Below are the code and all the weights of a small trained network. Each question names an input and a class and asks about switching units off, where a switched-off unit gives its printed mean instead of its output.

import numpy as np


def w(rows, s, z=0):
    codes = np.array(rows[::2]) - 128.0
    scale = np.full(codes.shape[1], s)
    scale[-1] = z or s
    return codes * scale


def norm(h):
    return h / np.sqrt((h * h).mean(-1, keepdims=True) + 1e-5)


def f(y):
    return np.maximum(y, 0)


def log_softmax(a):
    a = a - a.max(-1, keepdims=True)
    return a - np.log(np.exp(a).sum(-1, keepdims=True))


def net(x, mask):
    res = np.array(x, float).reshape(1, 5) / 4 @ E
    u = 0
    for l in range(4):
        y = f(norm(res) @ A[l][:, :-1].T + A[l][:, -1])
        res = res + np.where(mask[u : u + 3], y, B[l][:, -1]) @ B[l][:, :-1]
        u += 3
    return log_softmax(norm(res)[-1] @ U[:, :-1].T + U[:, -1])


A, B = {}, {}
E = w([
[108,106,137,2,142,80,81],'x0',
[165,135,171,118,129,128,45],'x1',
[201,226,118,112,133,72,206],'x2',
[109,61,149,165,181,99,174],'x3',
[105,144,125,138,169,146,161],'x4',
],0.008)
A[0] = w([
[11,100,112,148,90,180,74,4],'L0N1',
[42,180,152,81,116,117,174,107],'L0N2',
[42,2,97,125,109,179,91,112],'L0N3',
],0.006,0.0011)
B[0] = w([
[137,226,134,164,247,3,69,214],'L0N1',
[123,120,92,33,199,71,81,170],'L0N2',
[105,139,217,114,91,62,158,253],'L0N3',
],0.011,0.0055)
A[1] = w([
[130,101,163,90,3,141,126,51],'L1N1',
[115,150,175,112,31,109,95,95],'L1N2',
[69,62,188,41,78,251,121,4],'L1N3',
],0.0054,0.0016)
B[1] = w([
[76,5,193,168,185,116,152,158],'L1N1',
[176,107,200,209,118,77,121,252],'L1N2',
[208,1,106,74,187,43,82,138],'L1N3',
],0.0096,0.0017)
A[2] = w([
[116,147,108,255,129,157,145,172],'L2N1',
[137,60,135,29,165,134,98,6],'L2N2',
[211,151,121,67,136,103,224,88],'L2N3',
],0.006,0.0011)
B[2] = w([
[103,100,111,76,83,218,1,244],'L2N1',
[72,95,56,174,3,65,68,206],'L2N2',
[141,113,211,172,103,47,136,254],'L2N3',
],0.0096,0.0035)
A[3] = w([
[45,113,81,82,151,70,199,1],'L3N1',
[92,61,107,25,96,109,121,162],'L3N2',
[49,138,106,100,109,255,229,236],'L3N3',
],0.0059,0.00088)
B[3] = w([
[86,66,125,155,245,154,68,250],'L3N1',
[102,86,148,125,33,145,112,251],'L3N2',
[161,122,93,112,111,240,109,164],'L3N3',
],0.011,0.0025)
U = w([
[125,196,184,114,194,128,101,2],'0',
[64,84,71,69,44,254,19,254],'1',
],0.0061,0.00059)

Each question gives the input, the list of numbers given to net, and the class t.
The units are the neurons (one row each of A and B). Each row of codes is followed by its name. A weight is (code - 128) times the scale printed after its matrix; where a second scale follows, it is the last column's (A, B and U).
mask holds one flag per neuron, layer by layer. A switched-off neuron (its flag False) gives its mean, the last column of its row in B, instead of its output. The means were averaged over made-up inputs and are rounded, as every weight is.
A unit's drop is (log p(t) with every unit on - log p(t) with that unit switched off) / (log p(t) with every unit on - log p(t) with every unit switched off).
The circuit of an input: a set's keep is (log p(t) with only the set's units on - log p(t) with every unit switched off) / (log p(t) with every unit on - log p(t) with every unit switched off). Starting from all 12 units, units are removed one at a time, each time the one whose removal leaves the highest keep (on an exact tie, the one counted first), for as long as the keep stays at least 0.8.
units of the circuit, in order: the units of the circuit, biggest drop first
k most important neurons: the k neurons with the biggest drops, biggest first
top k neurons in layer l: the k neurons of layer l with the biggest drops, biggest first
drop of u: that unit's drop, to one decimal
input [8,-7,7,2,-5], class 1: units of the circuit, in order	(L0N1 L3N2)
input [4,5,-8,-4,8], class 0: units of the circuit, in order	(L0N1 L2N1)
input [-3,-1,-8,-8,0], class 0: units of the circuit, in order	(L0N1)
input [6,-1,2,4,-1], class 1: units of the circuit, in order	(L0N1 L3N2)
input [-8,3,6,1,0], class 1: units of the circuit, in order	(L2N1 L0N1)
input [-4,6,-8,6,-7], class 0: 2 most important neurons	(L0N3 L0N1)
input [4,1,-7,1,-4], class 0: 3 most important neurons	(L0N1 L0N3 L2N1)
input [-5,8,2,-5,5], class 1: top 2 neurons in layer 2	(L2N1 L2N3)
input [0,7,-8,-7,-6], class 0: top 2 neurons in layer 2	(L2N1 L2N2)
input [-3,0,0,-2,0], class 1: top 2 neurons in layer 0	(L0N3 L0N1)
input [-1,-1,-8,1,-3], class 0: top 2 neurons in layer 0	(L0N1 L0N3)
input [0,-3,-7,-6,0], class 0: drop of L0N1	0.2
input [4,-6,2,-2,0], class 1: drop of L0N1	0.4
input [-8,-4,2,-1,8], class 1: drop of L1N1	0.0
